Below is a small trained network, with its code and all its weights. Each question gives an input and a target symbol and asks what happens when units are switched off, that is, made to give their printed mean instead of their output.

import numpy as np


def w(rows, s, z=0):
    codes = np.array(rows[::2]) - 128.0
    scale = np.full(codes.shape[1], s)
    scale[-1] = z or s
    return codes * scale


def norm(h):
    return h / np.sqrt((h * h).mean(-1, keepdims=True) + 1e-5)


def f(y):
    return np.maximum(y, 0)


def softmax(a):
    e = np.exp(a - a.max(-1, keepdims=True))
    return e / e.sum(-1, keepdims=True)


def log_softmax(a):
    a = a - a.max(-1, keepdims=True)
    return a - np.log(np.exp(a).sum(-1, keepdims=True))


def net(x, mask):
    ids = ['ΓΦδθλμξ'.index(c) for c in x.split()]
    T = len(ids)
    res = E[ids] + P[:T]
    u = 0
    for l in range(3):
        q, k, v = (norm(res) @ M[l].T for M in (Q, K, V))
        z = softmax(np.where(np.tri(T) > 0, q @ k.T / 3**0.5, -1e9)) @ v
        res = res + np.where(mask[u], z, O[l][:, -1]) @ O[l][:, :-1]
        u += 1
        y = f(norm(res) @ A[l][:, :-1].T + A[l][:, -1])
        res = res + np.where(mask[u : u + 4], y, B[l][:, -1]) @ B[l][:, :-1]
        u += 4
    return log_softmax(norm(res)[-1] @ U[:, :-1].T + U[:, -1])


Q, K, V, O, A, B = {}, {}, {}, {}, {}, {}
E = w([
[72,135,145,36],'Γ',
[150,161,173,108],'Φ',
[97,150,155,191],'δ',
[99,61,132,133],'θ',
[253,151,66,118],'λ',
[78,79,102,156],'μ',
[85,35,51,121],'ξ',
],0.018)
P = w([
[92,3,79,138],'0',
[148,139,92,143],'1',
[164,121,102,134],'2',
[168,111,115,136],'3',
[188,108,122,146],'4',
[179,107,110,143],'5',
[177,120,109,119],'6',
[171,108,107,124],'7',
[184,118,110,131],'8',
[177,127,101,116],'9',
[178,117,104,124],'10',
[158,121,96,115],'11',
[165,130,96,116],'12',
],0.005)
Q[0] = w([
[53,116,164,95],'L0H0',
[26,91,195,250],'L0H0',
[138,139,58,228],'L0H0',
],0.021)
K[0] = w([
[117,73,200,54],'L0H0',
[6,20,251,204],'L0H0',
[40,195,145,204],'L0H0',
],0.019)
V[0] = w([
[116,138,132,127],'L0H0',
[171,85,120,162],'L0H0',
[117,72,1,169],'L0H0',
],0.0082)
O[0] = w([
[105,118,141,121,121],'L0H0',
[186,101,110,153,253],'L0H0',
[176,3,201,251,230],'L0H0',
],0.006,0.0014)
A[0] = w([
[101,131,64,167,86],'L0N0',
[118,235,116,185,48],'L0N1',
[62,136,45,227,194],'L0N2',
[81,207,175,254,2],'L0N3',
],0.015,0.0026)
B[0] = w([
[123,125,138,115,167],'L0N0',
[165,201,161,127,192],'L0N1',
[177,106,189,120,255],'L0N2',
[126,125,166,1,247],'L0N3',
],0.02,0.0099)
Q[1] = w([
[125,137,156,105],'L1H0',
[173,114,138,65],'L1H0',
[113,155,2,177],'L1H0',
],0.03)
K[1] = w([
[139,133,135,94],'L1H0',
[138,55,137,118],'L1H0',
[2,172,166,101],'L1H0',
],0.023)
V[1] = w([
[2,158,141,154],'L1H0',
[32,30,249,92],'L1H0',
[101,102,173,114],'L1H0',
],0.0084)
O[1] = w([
[47,122,104,60,2],'L1H0',
[136,132,209,2,143],'L1H0',
[140,137,155,91,133],'L1H0',
],0.011,0.0094)
A[1] = w([
[229,102,47,142,54],'L1N0',
[209,98,84,4,20],'L1N1',
[18,166,42,79,161],'L1N2',
[252,219,53,104,8],'L1N3',
],0.014,0.0013)
B[1] = w([
[173,200,34,102,182],'L1N0',
[226,222,107,92,247],'L1N1',
[3,193,72,85,141],'L1N2',
[84,33,203,228,182],'L1N3',
],0.015,0.012)
Q[2] = w([
[45,150,239,85],'L2H0',
[108,253,169,102],'L2H0',
[144,93,186,85],'L2H0',
],0.025)
K[2] = w([
[188,252,176,168],'L2H0',
[164,206,74,148],'L2H0',
[205,112,125,137],'L2H0',
],0.025)
V[2] = w([
[92,112,213,82],'L2H0',
[248,142,125,66],'L2H0',
[82,216,158,39],'L2H0',
],0.014)
O[2] = w([
[85,167,163,54,157],'L2H0',
[32,62,19,119,250],'L2H0',
[75,34,245,111,171],'L2H0',
],0.011,0.017)
A[2] = w([
[163,214,23,192,28],'L2N0',
[19,121,161,58,4],'L2N1',
[27,103,178,47,158],'L2N2',
[253,176,159,120,121],'L2N3',
],0.015,0.004)
B[2] = w([
[144,143,229,15,183],'L2N0',
[196,155,1,99,194],'L2N1',
[90,143,169,247,246],'L2N2',
[79,83,77,208,214],'L2N3',
],0.016,0.012)
U = w([
[66,201,83,91,253],'Γ',
[122,212,202,227,156],'Φ',
[147,134,211,23,175],'δ',
[80,80,54,177,140],'θ',
[184,211,112,148,96],'λ',
[120,40,251,164,53],'μ',
[122,49,85,23,60],'ξ',
],0.013,0.0061)

Each question gives the input, a string of symbols that net reads in full, and the target symbol t.
The units are the heads (3 rows each of Q, K, V and O) and the neurons (one row each of A and B). Each row of codes is followed by its name. A weight is (code - 128) times the scale printed after its matrix; where a second scale follows, it is the last column's (O, A, B and U).
mask holds one flag per unit, layer by layer, with each layer's heads first. A switched-off unit (its flag False) gives its mean, the last column of its rows in O or B, instead of its output. The means were averaged over made-up inputs and are rounded, as every weight is.
A unit's drop is (log p(t) with every unit on - log p(t) with that unit switched off) / (log p(t) with every unit on - log p(t) with every unit switched off).
The circuit of an input: a set's keep is (log p(t) with only the set's units on - log p(t) with every unit switched off) / (log p(t) with every unit on - log p(t) with every unit switched off). Starting from the 12 units with the biggest drops (on a tie, the unit counted first), units are removed one at a time, each time the one whose removal leaves the highest keep (on an exact tie, the one counted first), for as long as the keep stays at least 0.8.
circuit, biggest first: the units of the circuit, biggest drop first
top k neurons: the k neurons with the biggest drops, biggest first
k most important neurons of layer l: the k neurons of layer l with the biggest drops, biggest first
input δ δ μ ξ δ Γ, target Γ: most important neuron of layer 2 -> L2N1
input δ δ λ, target θ: 2 most important neurons of layer 1 -> L1N3; L1N1
input Γ ξ δ Φ λ, target μ: 3 most important neurons of layer 1 -> L1N3; L1N1; L1N2
input Φ λ δ δ λ δ δ δ λ μ δ μ θ, target Φ: top 2 neurons -> L0N3; L0N2
input λ Γ δ δ δ Φ Φ θ δ δ, target λ: top 2 neurons -> L0N3; L1N0
input λ δ δ δ δ θ δ Γ δ Γ, target λ: 2 most important neurons of layer 0 -> L0N1; L0N3
input λ δ δ δ θ Φ Φ Φ μ ξ Γ δ Φ, target λ: top 3 neurons -> L0N3; L0N1; L1N1
input Γ Γ λ μ λ ξ Φ θ λ θ, target μ: top 3 neurons -> L0N3; L0N2; L1N2
input λ Γ μ μ θ, target λ: top 2 neurons -> L0N3; L2N0
input Γ δ Φ ξ δ Γ Φ δ θ λ δ Γ, target μ: top 3 neurons -> L0N3; L1N2; L0N2
input δ ξ θ Φ μ δ λ δ λ Γ λ Γ, target θ: circuit, biggest first -> L0N3; L2H0
input λ λ δ θ Φ ξ θ δ Φ λ Γ, target λ: circuit, biggest first -> L2H0; L0N3; L1H0
input Γ δ δ λ δ Γ δ Φ ξ, target μ: circuit, biggest first -> L2H0; L0N3
input Γ ξ Γ λ δ, target μ: top 4 neurons -> L0N2; L0N1; L1N0; L2N3
input Φ Γ Φ Φ λ μ θ μ, target Φ: circuit, biggest first -> L0N3
input θ δ Φ Γ λ ξ ξ δ Γ θ Γ θ, target ξ: top 2 neurons -> L2N2; L1N1
input μ δ δ δ δ λ δ δ Φ ξ, target δ: top 2 neurons -> L2N0; L1N0
input λ δ μ δ, target λ: circuit, biggest first -> L2H0; L0N3; L1H0; L0N2
input λ θ Γ μ ξ, target λ: circuit, biggest first -> L2H0; L0N3; L1H0; L2N0
input λ δ δ θ ξ, target λ: top 3 neurons -> L0N1; L0N3; L1N1
